In the rows, zero is written as 128.
[147 133 122 157  65 119 107  87 163  58 158 140  98 127 109 180 121  93
  89 135  96 150 111 101 126  38  82 102 122  94  78 146 127  60 145  91
 213 121 130 106 128 126 142 121 114]  6
[168 126  96 119  89 157 104  79 128 105 148 132 105  96 127 112 175 139
 130 137 115 116 150 104  95 133 110 119 135 103 123 124 113 127 114 120
 115 149 139 142 122 136 120 114 121]  4
[130 160  99 100 164 121 125 141 128 157 123 129 145 122 108 101 126 111
 125  91 124 142 136 139 101 140 116 128 142 109 103 143 156 119 125 133
 103 113 103 106 138 126  92 152 159]  3
[104 116 131 115 123 111 117  87 153 117 127 138 132 143 124 126 115  99
  98 114 123 149  94 140 150 121 105 107 137 124 106 115 122  90 113  84
 142  95 129  99 152 107 155 145 105]  4
[156 128 124 137  84  89 138 189 134  96 116 100 134 146  84 189 120 136
 120 104  98 152 115  80 103  49 109 107 125 101 112 135 153 163 136 121
 185 104 119 140 126 138 101 136 156]  9
[115 150 117  98 215 143 118 117 127 185 115 131 151 127 115  64 148  80
 113  92 146 130 139 178  94 161 123 135 129 114 108 146 168  91 127 148
  42 133 113 107 146 121  76 163 144]  8
[185 118  99 112 126 158 114  92 120 130 130 119 134  83 125 113 151 138
 135 125 112 109 147 136  93 130 121 121 117 108 133 117 127 156 122 130
 122 132 140 137 130 128  90 115 135]  6
[134 134 128 114 157 138 118  83 136 142 128 129 143 125 125  99 129  96
 105 116 119 131 124 158 127 119 114 124 123 119 111 134 142 106 125 120
 105 119 127 105 144 109 107 136 129]  6
[100  99 121  61 204 112 138 115 121 231 103 131 188 118 148  75  93 146
 133  81 143 116 113 206 126 223 122 136 128 149 165  70 132 188 119 123
  80  81 124 125 149 130 103 157 120]  0
[142 118  88 116 115  98  89 147 155 138 147 139 105 120 124 152 160  85
 113  82 127 138 145 127  81  80  91 116 142  93  79 130 151  92 168 107
 200 142 113  83 141 151  77 164 144]  10
[156 112  95 102 116 127 121 112 129 133 121 114 126 104 125 127 140 161
 131 110 117 119 142 117 107 148 112 122 131 123 135 101 119 178 108 115
 110 113 134 143 121 133 107 123 128]  4
[113 146 100 107 160 129 130 124 144 169 103 121 178 123 123  70 131 139
 141 128 106 144 137 117 124 124 113 127 147 131 153 143 155 126  99 137
  89 129 124 135 127 129  89 153 136]  0
[138 136 125  95 205 154 134 114 120 167  98 124 155 116 108  71 135 116
 118 103 132 135 131 164 109 162 127 127 130 127 130 138 154 118 107 148
  63 117 111 138 140 116  90 135 151]  8
[118 149 142 125 108 145 105  90 118 122 159 141 136 143 127  87 190  89
 119 141 134 122 124 125  95 102 118 129 118  89  98 158 146  74 153 133
 107 164 142 121 163 128 115 141 123]  9
[146  85 183  90 130 135 170 102 116 121  92 122 161 141 132 115  85 194
 146 153 128 114  66 139 184 162 157 105 110 173 180  87  98 166  86 123
 123  63 130 185 156 106 189  93 108]  1
[165  77 136 109 131 117 158 140 131 113  78 113 151 126  89 160  77 173
 103 108  97 152  88 120 155 107 100  82 138 155 139 106 107 176  93  99
 211  58 104 150 120 130 143  97 155]  10
[ 68 117 108  96 162  94 110 116 163 159 121 136 163 138 134  99 126  96
 115 117 141 139 100 152 132 124 106 125 116 126 121 125 163  70 136 110
  96 102 130 107 154 113 117 172  90]  8
[134 116 143 145  35 142 130 113 132  52 162 132  99 133 104 165 147 119
 110 173  98 124 108  90 121  56 101 113 134 104 114 142 119  64 138 120
 212 116 145 152 130 133 157 114 113]  5
[171  89 121 104 117 125 136 110 132 112 107 124 134  94 120 154 111 166
 135 121 131 117 105 135 130 146 120 111 126 137 141  90 110 175 102 113
 149  81 126 157 135 130 142 109 114]  1
[141  71 113 105 111 135 126  84 138 107 119 143 133 100 132 156 113 154
 110 136 138 116  83 150 133 163 110 100  98 134 140  78  99 139 123  97
 170  75 142 158 142 123 169 103  88]  8
[123 126 133  73 189 156 116  49 110 201 138 152 152 115 162  31 164  93
 136 118 177  89 126 204 113 211 141 144 128 125 133 108 125 119 123 140
  16 134 137 113 167 125 121 147 102]  1
[114 138 120 113 178 150 124 113 120 177 124 116 167 113 107  62 148  82
 114 116 134 124 149 175 105 139 117 148 156 125 111 151 163  98 114 145
  71 115 113 108 148 121  91 154 139]  5
[ 60 101 111 122 106 102 111  97 164 127 145 136 168 132 132 107 134  86
 108 143 136 135 101 139 143  96  94 135 134 130 110 129 150  56 130  95
 132  89 139  99 160 111 152 160  74]  5
[162 104 131 156  33 148 121  61 153  12 144 142  87 137 113 180 134 137
  93 172  88 145  95  72 158  71  90  83 132 120 110 127  84  89  96  84
 206 107 151 156 124 115 196  84 101]  4
[113 160 125  60 197 118 139 164 103 219 113 117 176 137 120  55 123 121
 158  78 141 115 128 170  94 184 156 141 129 120 142 127 173 142 138 157
  48 118 101 103 150 126  77 173 160]  3
[141 123 116 104 189 118 131 151 117 191 103 106 171 132 120 109 115 104
 122  77 122 137 135 148 123 148 110 126 152 133 121 141 157 144 107 136
 103 119 108 120 140 111  83 153 154]  7
[154 147 112 145 120 152 113  99 126 106 133 127 133 115  99 117 173 105
 102 132 118 144 144 111  93  89  95 119 140  96  89 164 138 121 124 127
 124 141 121 131 137 134 103 120 147]  9
[163 101 106 124  82 149 107  72 139  93 154 140 111  91 133 147 147 127
 115 142 111 113 122 127 110 110 104 111 111 104 119 110 105 115 131 106
 173 124 147 131 135 124 129 109 107]  6
[101 173  79 128 144 115  85 146 154 158 150 122 137 130 108  83 213  51
 125 107 125 141 171 113  57  58  94 141 151  67  73 188 187  78 153 141
  83 175 124  82 145 150  28 197 145]  9
[183 165 110 134 151 114 135 163 141 127  98 102 118 120  86 151 119 123
 125  92 108 150 153 104 104  71 110 119 158 115 102 160 165 151 109 143
 112 119  95 130 120 146  73 144 173]  1
[103  77 117  98 125 119 109  67 135 149 139 145 167 112 145 109 148 122
 100 114 159 115  92 173 124 172 100 126 108 120 117  83 109 143 134  88
 129  88 146 122 170 118 154 124  85]  9
[150 115 101  94 144 128 132 124 132 165 111 128 153  99 121 123 117 158
 130 103 113 123 136 142 109 159 103 126 137 131 148  98 126 175 115 127
 139 108 127 150 121 143  94 130 138]  0
[158 136 130 130 106 149 119 103 139  89 126 135 124 114 105 129 143 116
 111 143 117 139 125 114 136  97 104 131 143 116 103 145 123 115 109 121
 176 130 119 128 122 120 112 126 137]  2
[159 127 106 125  96 161 121 103 138  89 112 119 154  92 107  99 156 154
 143 170 110 135 131  86 137  92 111 129 145 124 138 152 125 130  84 127
 146 136 126 149 111 118 111 117 127]  2
[137 116  95  83 126 158 114  84 119 149 144 150 141  85 139  83 158 141
 138 124 143 105 122 152  99 193 121 126 124 112 132 107 111 127 122 124
 114 118 124 128 144 130 132 119 119]  3
[145 111 109 100 125 138 129 102 132 150 123 135 151  97 126 119 119 158
 131 120 112 125 130 137 111 157 105 119 134 126 149  99 119 153 110 124
 152 112 131 152 129 139 109 123 134]  0
[180  87 112 111 101 189 106  52 115 101 139 150 124  81 136  92 188 144
 125 154 122 110 130 127 104 145 109  95 131 119 133 122  91 104 114 118
 163 148 140 148 143 135 141  86 127]  10
[157 113 100 120 114 136 135 132 136 104  93 109 148 118 103 111 140 170
 132 138  95 146 132  71 121  82 104  94 138 133 144 148 133 143  96 122
 156 122 116 152 109 141 117 107 154]  10
[159 141 114 171  60 149 124 124 144  52 149 121 100 116  85 169 146 108
 101 156  91 149 145  79 109  40  92 115 151 103  89 170 136  84 123 126
 202 124 125 142 118 137 132 111 143]  5
[145 103 108 131  67 122  95  71 159  84 166 146 105 101 136 169 140 104
 102 131 117 124 112 132 112  88  93 107 112  97  97 109 115  84 155  86
 205 117 144 105 143 130 139 123  91]  6
[137 149 106 125 166 124 119 139 144 139 119 128 122 128  97 124 132  88
 104  99 118 148 137 135  94 102 103 122 132 103  94 155 164  92 136 138
 113 126 107 115 130 132  78 156 149]  8
[111 145  81 127 156 106 107 136 145 156 109 105 178 125 111  86 167 104
 123 109 131 147 150 114  93  93 102 138 138 109 105 159 180 141 125 126
  66 133 118 110 138 133  77 163 136]  9
[160 124  99 116 110 163  88  76 129 118 163 153 102 101 132  90 213  97
 118 131 127 113 157 121  77 116  97 118 137  91  96 149 124  76 153 127
 156 184 133 114 136 152 100 126 139]  10
[119 152  94 106 155  88 117 189 156 171 109 105 161 124 107 102 134 105
 141  94 122 149 145 115 115  85 118 156 150 116 112 152 181 148 122 136
 114 132 101  92 117 133  42 191 141]  2
[135 157 138 127 109 147 129 149 113 128 149 114 120 131  99 100 163 103
 135 135 111 115 148 114  88  83 128 141 143  95 115 164 162  86 142 162
 113 149 128 138 128 141  86 146 150]  5
[157  76 127 107  89 157 138  59 134 104 116 149 150  93 134 136 108 185
 121 153 111 121  89 132 150 166 105  96 122 147 169  76  78 151  91  98
 199  84 147 179 138 123 177  82 104]  0
[144 113  98 103 138 123 102 129 138 155 132 133 130 106 125 112 158 110
 125  83 132 130 145 139  85 125 105 116 134 107 105 127 143 116 147 117
 159 140 117  97 141 148  86 145 148]  10
[153 115 106  83 180 143 142 126 116 203  95 121 181  96 128  87 106 165
 146  93 121 123 138 165 109 196 128 129 133 145 170  95 133 194  96 139
  94 101 119 150 134 132  90 133 147]  0
[192  53 104 129  39 137 134 120 124  54 123 119 122  99 123 217 130 191
 129 150  93 117 109  74 140 116  86  92 126 137 141  98  79 170  97  99
 252  95 151 196 110 121 161  73 118]  7
[ 80 122 132  97 160 105 110  81 147 159 129 140 148 150 140  94 122  82
 101  98 141 141 104 170 143 150 111 125 136 132 103 112 138  82 122  91
  91 100 127  81 167 102 136 163  99]  4
[109  58 124  94 116 110 152 106 131 124  93 116 191 126 138 127  90 184
 129 139 117 134  70 103 186 146  99 102 124 166 169 102 106 160  75  94
 164  69 136 172 135  98 177 101  98]  7
[140 174 129  88 137 180 121  99  98 147 155 144 131 118 130  40 184 114
 153 142 128 108 140 132  85 160 149 130 132  94 133 160 142  72 129 167
  65 176 124 133 146 125 109 129 151]  3
[193 172 127 125 135 134 140 174 114 122 115  98 107 136  93 130 147 134
 157 116 102 127 161  90  90  72 133 125 144 101 124 169 166 146 127 172
  99 152 111 148 114 149  60 147 178]  1
[145 113 124 131 100 170 107  55 126  91 153 151 129 108 132 112 173 100
 106 156 112 128 122 104 130 120  77 108 144 112 102 160 106  39 109 117
 166 159 134 142 142 110 148 105 117]  7
[130 130 112  90 187 163 134  85 118 175 100 106 185 102 130  30 146 152
 143 136 116 118 137 143 125 155 133 133 121 138 168 138 144 156  90 145
  23 127 133 140 131 109  93 124 131]  6
[160 103 168  96 131 111 169 149 119 124  89 107 150 146 112 149  75 181
 146 123 120 125  81 126 162 131 151 106 119 155 166  97 124 184 100 129
 136  69 120 167 140 116 151 115 134]  1
[142 102  93 115 119  87 124 159 138 150 116 109 153 111 111 169 121 140
 115  81 132 136 127 126  99 117 101 125 119 115 113  99 144 206 132 108
 149  88 117 126 133 141  96 137 140]  9
[ 78  83 126  85 135 118 136  66 143 134  99 123 180 135 141  83 109 167
 121 150 128 125  78 135 177 167 118 113 121 165 168  92 106 148  81  86
  85  71 148 142 145  97 180 121  74]  4
[113  93 116 101 121  79 146 155 156 129  84 110 187 124 109 146  74 162
 130 116 126 146  87 114 173 110 116 130 128 159 148 101 138 187  87  99
 162  62 111 125 115 110 127 142 113]  2
[ 88  88 104 122  94  81 145 151 159 112 109 104 175 132 106 161  81 144
 116 135 114 145  95 105 156  78  98 120 132 149 135 111 147 143 108  95
 178  48 126 132 130 118 148 139 101]  5
[121 152  77  73 180 145  98 113 117 205 143 138 152  91 139  43 180 100
 145  90 154 104 160 179  60 199 128 148 138  95 111 130 155 112 138 148
  42 146 107  94 149 138  75 160 140]  3
[141 115  94 114  97 127 104 100 142 114 143 129 108 110 128 134 156 130
 125 120 116 122 139 114 101 127 101 116 130 103 115 112 116 126 129 105
 141 126 139 121 131 138 109 139 115]  4
[141  94 106 120  99 149 128  91 127  99 116 123 162 112 130 117 146 149
 134 161 105 131 113  80 149 115  92 105 139 138 147 148 112 114  88 116
 152 129 143 167 128 108 151 102 110]  7
[135  81 155  79 197 165 157  53 100 167  94 124 191 115 135  59  94 160
 118 134 137 104  89 195 165 209 143 121 104 172 178  85 106 190  85 121
  58  76 135 150 149  92 153  99 111]  6
[122 107  94 105 160  92 144 177 152 146  76  96 174 129  96 138  89 155
 133 105 114 151 112 118 129 110 116 111 120 143 147 118 165 165 106 120
 120  71 112 142 118 124 100 149 131]  8
[152 127 144 115 103 106 160 164 133 127 105 117 147 149 105 162  71 165
 136 112  86 150 100 102 137  94 123 100 131 133 157 110 136 153 117 125
 194  90 124 156 127 132 117 133 151]  0
[170  82 138 108  92 177 138  32 121  76 127 150 125  84 136 122 141 183
 127 173 132 100  95 131 150 171 119 103 112 140 153  94  69 143  86 111
 136  97 149 188 140 122 195  68  95]  1
[123 123 157  96 120 121 132 106 127 134 138 128 140 144 129 122 116 118
 123 125 114 118  94 145 133 111 131 118 104 116 132 114 136 103 148 117
 137 116 145 119 149 111 122 142 116]  6
[168 178 107 138 133 150 128 124 138 125 117 124 129 115  93 117 138 126
 119 123  85 154 161  94  99  84  95 115 159 106 114 168 152 109 110 147
 141 150 111 143 110 147  71 131 176]  0
[124 139 139  98 188 163 136  72 120 179 106 141 174 117 126  51 122 128
 117 124 119 131 121 169 133 177 117 125 146 143 146 130 128 115  92 138
  82 118 121 142 146 119 114 126 136]  0
[129 133 140 130  69 114 122 129 135  89 147 127 122 145 105 151 156 125
 110 131 113 135 109  86 104  68  99 117 117  93 104 142 137 107 148 118
 172 134 135 139 136 139 122 125 131]  9
[ 92 114  93 111 126  65 124 154 167 137 101 103 158 148 117 142  96 135
 127  97 113 154 110 104 144  97 106 116 134 134 126 114 152 147 108  88
 122  78 125 102 129 119 117 167 110]  4
[149 125  87 128 119 139 119 118 123 123 125 110 152 116 123 100 168 130
 142 140 107 133 152  75 112  95  95 117 153 115 131 170 145 106 102 137
 125 159 128 151 120 124  97 127 135]  7
[150 118 157  92 162 170 173 153  83 179  92  91 176 108 104  65 113 171
 160 124 116 109 137 147 119 164 161 137 130 156 191 124 144 192  80 171
  56 101 130 179 131 125  97 117 170]  5
[166 136  87 142  76 154  96  94 127  94 166 137 115  92 116 127 211 115
 121 143 125 124 165  91  65  94  96 126 126  79  88 153 130 119 146 128
 145 171 134 136 132 152  99 117 134]  9
[113 142 107 104 152 166 120  69 134 155 124 137 175 111 136  35 166 134
 138 159 110 133 137 124 126 143 108 125 147 126 156 150 139  89  99 140
  76 153 138 143 137 123 107 137 121]  0
[173 132 136 145  65 154 149 156 115  75 127 100 115 126  86 156 129 155
 133 159  85 124 132  78 111  64 122 114 136 112 139 150 133 132 115 149
 177 112 133 178 111 138 122 105 153]  5
[127 133 118 142 113 131 123 121 144 115 135 125 132 115  97 135 124  90
  96 125 116 143 131 129 114  81  95 126 153 114  95 148 146  82 123 121
 153 101 116 119 139 126 120 135 133]  5
[143 111 166 133  21 155 114  75 138  31 167 161  94 126 125 162 150 120
 114 188 115 124  76  97 153  74 108 109 122 107 116 129  88  50 133 100
 246 138 146 139 135 119 180 110  88]  2
[175 129 102 138  60 162 111  80 143  86 153 150 108  90 125 147 156 145
 126 152 100 130 140  94 103 103  94 106 140 106 124 130 107 107 127 118
 203 148 142 157 123 152 127 104 126]  0
[195 123  84  85 134 161 138 138 104 140 111 117 153  63 113 107 140 189
 158 118 117 119 147 117 100 183 129 119 132 123 155 109 116 193  99 143
 110 115 112 167 117 132 116  95 163]  3
[103 122 114  80 179 146 137  97 123 175  86 102 183 123 131  33 142 169
 150 130 125 122 131 127 140 177 135 131 134 152 177 123 134 169  68 132
  15 112 132 143 130 107 109 134 128]  4
[175 105 121 132 113 118 136 148 139  94 100 117 127 130  90 168 110 141
 106 107  93 159 116  97 128  72  95  88 145 130 110 136 126 140 112 108
 219  98 105 131 119 136 120 110 166]  10
[141  98 112  85 142 107 127 154 133 174 114 118 153 102 119 128 113 143
 137  89 142 115 119 163 119 160 123 149 130 127 130  89 130 202 123 119
 152  92 108 112 126 135  84 157 129]  2
[165 149 104 110 174 162 138 128 113 163  88  81 173  94 108  52 135 174
 162 128  91 128 175 110  96 121 128 136 133 127 166 156 154 194  84 162
  25 135 128 156 109 123  52 122 176]  6
[168  94 103 108 117 178 123  82 124 103 125 138 121  82 121 122 156 157
 122 148 125 114 119 133 106 161 111 106 111 119 142 108 102 133 110 126
 142 115 141 174 128 129 134  95 116]  8
[210 134 111 114 130 185 127  88 106 112 121 122 118  77 117  98 174 164
 153 144 124 103 164 116  93 147 127 123 137 117 140 135 117 161  93 154
  84 149 132 177 124 142 105  97 154]  1
[143 125 132 109 157 164 139  81 128 142  99 133 170 112 112  88 113 146
 116 132 105 141 117 149 137 156 104 111 148 142 147 124 118 124  87 123
 126 104 123 150 136 117 128 116 139]  0
[131 136 110 119 104 146 108  74 144  86 149 159 127 112 119 119 145 101
 102 142 121 140 103 127 126 126  95 109 137 105  94 139 117  52 121 105
 162 117 126 118 149 110 162 116 116]  3
[162 143 119 114  74 122 135 153 126  88 137 128 117 126 104 153 123 149
 139 125  97 138 110  84 109  94 122 103 126  98 126 133 135 106 129 128
 181 116 118 145 125 130 131 120 153]  3
